Below are the code and all the weights of a small trained network. Each question names an input and a class and asks about switching units off, where a switched-off unit gives its printed mean instead of its output.

import numpy as np


def w(rows, s, z=0):
    codes = np.array(rows[::2]) - 128.0
    scale = np.full(codes.shape[1], s)
    scale[-1] = z or s
    return codes * scale


def f(y):
    return np.maximum(y, 0)


def log_softmax(a):
    a = a - a.max(-1, keepdims=True)
    return a - np.log(np.exp(a).sum(-1, keepdims=True))


def net(x, mask):
    res = np.array(x, float).reshape(1, 7) / 4 @ E
    y = f(res @ A[0][:, :-1].T + A[0][:, -1])
    res = res + np.where(mask, y, B[0][:, -1]) @ B[0][:, :-1]
    return log_softmax(res[-1] @ U[:, :-1].T + U[:, -1])


A, B = {}, {}
E = w([
[62,93,212,225,63,153,103,106,126,101,166,163],'x0',
[196,155,208,39,77,54,75,116,178,221,84,127],'x1',
[201,179,196,173,102,205,104,233,108,144,173,51],'x2',
[122,106,128,119,27,126,162,157,208,194,142,66],'x3',
[86,250,121,115,132,201,108,90,178,138,198,128],'x4',
[65,45,67,110,96,63,31,135,131,217,222,106],'x5',
[188,69,186,185,68,178,109,168,107,102,37,104],'x6',
],0.011)
A[0] = w([
[57,164,123,84,135,117,125,108,152,185,213,87,23],'n1',
[64,100,164,205,109,155,112,157,133,76,137,92,54],'n2',
[126,129,143,174,152,117,182,145,100,144,141,191,64],'n3',
[98,188,100,130,114,151,133,91,158,164,215,152,57],'n4',
[110,137,133,91,115,133,114,123,119,92,139,93,27],'n5',
[73,88,133,92,114,124,177,125,120,138,115,113,46],'n6',
[116,140,127,104,163,136,160,115,103,99,149,127,2],'n7',
[140,113,106,174,110,125,130,107,160,134,124,113,55],'n8',
[114,114,143,116,155,97,131,132,141,126,99,129,105],'n9',
[126,98,165,188,165,201,112,144,59,70,189,93,57],'n10',
[143,132,105,116,101,144,136,124,113,140,127,148,73],'n11',
[201,188,193,70,111,139,82,156,114,150,88,102,44],'n12',
[154,74,137,137,90,138,188,103,143,158,95,154,87],'n13',
[168,101,92,98,122,75,104,199,99,162,154,22,56],'n14',
[138,187,66,112,246,171,177,101,119,79,115,153,55],'n15',
[207,113,113,132,137,129,114,173,158,159,130,97,37],'n16',
[119,95,73,85,127,82,50,80,99,153,191,183,81],'n17',
[108,108,130,144,121,135,136,140,126,146,101,126,61],'n18',
[146,121,100,98,120,128,123,144,130,72,122,148,97],'n19',
[72,72,108,86,146,60,92,83,98,141,113,162,56],'n20',
[120,107,130,111,109,105,156,129,120,108,112,149,28],'n21',
],0.012,0.0098)
B[0] = w([
[112,209,109,120,155,84,101,178,201,149,190,72,210],'n1',
[109,128,100,204,56,160,88,134,96,136,98,134,223],'n2',
[160,163,115,171,144,98,129,125,97,103,132,145,163],'n3',
[100,190,93,134,87,87,86,204,162,97,146,42,206],'n4',
[123,145,141,138,135,137,141,119,115,133,170,134,128],'n5',
[83,133,142,159,128,108,132,83,155,99,152,78,154],'n6',
[175,102,103,107,170,138,120,118,86,131,135,134,151],'n7',
[100,141,130,136,101,156,116,121,139,131,132,109,140],'n8',
[150,110,132,132,130,107,162,109,101,135,152,177,156],'n9',
[138,153,107,211,86,131,104,194,77,146,161,254,244],'n10',
[125,129,137,114,121,133,140,137,130,120,165,160,129],'n11',
[216,176,189,92,140,157,92,76,159,158,75,171,213],'n12',
[165,85,126,131,86,80,152,104,142,80,127,77,178],'n13',
[157,65,43,40,143,176,168,210,86,207,113,143,211],'n14',
[96,157,98,72,192,228,183,88,40,38,113,74,252],'n15',
[157,111,156,76,108,154,162,163,86,164,131,134,171],'n16',
[50,95,160,161,238,165,70,128,177,171,128,171,233],'n17',
[139,99,125,131,116,116,118,132,141,96,168,108,140],'n18',
[159,122,140,111,144,113,143,118,95,113,169,143,149],'n19',
[68,86,161,158,215,97,139,38,149,182,121,170,225],'n20',
[136,130,124,119,99,66,142,144,136,92,186,118,143],'n21',
],0.0079,0.017)
U = w([
[106,239,78,118,123,130,69,179,194,178,198,64,185],'0',
[165,60,123,145,100,5,184,82,131,71,63,138,53],'1',
[205,68,92,63,114,158,122,193,122,230,110,110,172],'2',
[78,86,109,137,204,103,69,77,162,193,137,157,143],'3',
[124,191,56,116,184,196,161,100,63,48,112,115,197],'4',
[96,35,126,203,2,170,102,105,171,126,95,57,119],'5',
[130,141,92,249,78,179,80,179,78,128,147,186,178],'6',
[235,217,252,98,104,155,106,97,163,164,58,138,4],'7',
],0.0095,0.0031)

Each question gives the input, the list of numbers given to net, and the class t.
The units are the neurons (one row each of A and B). Each row of codes is followed by its name. A weight is (code - 128) times the scale printed after its matrix; where a second scale follows, it is the last column's (A, B and U).
mask holds one flag per neuron, in row order. A switched-off neuron (its flag False) gives its mean, the last column of its row in B, instead of its output. The means were averaged over made-up inputs and are rounded, as every weight is.
A unit's drop is (log p(t) with every unit on - log p(t) with that unit switched off) / (log p(t) with every unit on - log p(t) with every unit switched off).
The circuit of an input: a set's keep is (log p(t) with only the set's units on - log p(t) with every unit switched off) / (log p(t) with every unit on - log p(t) with every unit switched off). Starting from the 12 units with the biggest drops (on a tie, the unit counted first), units are removed one at a time, each time the one whose removal leaves the highest keep (on an exact tie, the one counted first), for as long as the keep stays at least 0.8.
units of the circuit, in order: the units of the circuit, biggest drop first
top k neurons: the k neurons with the biggest drops, biggest first
drop of u: that unit's drop, to one decimal
input [-5,0,3,1,-1,7,0], class 2: units of the circuit, in order -> (n14)
input [7,-3,-4,3,3,3,1], class 5: top 2 neurons -> (n10; n2)
input [4,-8,-6,5,1,1,-3], class 0: top 2 neurons -> (n4; n1)
input [-8,7,1,0,3,-1,-5], class 7: top 3 neurons -> (n12; n16; n10)
input [8,6,1,-3,4,5,2], class 0: units of the circuit, in order -> (n20; n10)
input [-1,0,4,-4,-8,0,-4], class 2: units of the circuit, in order -> (n15; n14)
input [2,4,-1,1,0,-3,-4], class 7: top 2 neurons -> (n15; n1)
input [-4,-4,-8,0,8,3,1], class 0: top 3 neurons -> (n4; n1; n17)
input [-1,-8,3,-6,1,-5,5], class 6: top 2 neurons -> (n10; n2)
input [-1,-1,3,2,-1,-8,7], class 7: drop of n12 -> 1.3
input [2,-3,4,-3,-5,8,-4], class 3: drop of n17 -> 0.2
input [4,2,-4,-7,-6,0,4], class 1: drop of n17 -> 0.1
input [4,6,6,4,-2,-3,-8], class 7: drop of n12 -> 2.0
input [5,3,6,6,5,-5,-1], class 7: units of the circuit, in order -> (n12)
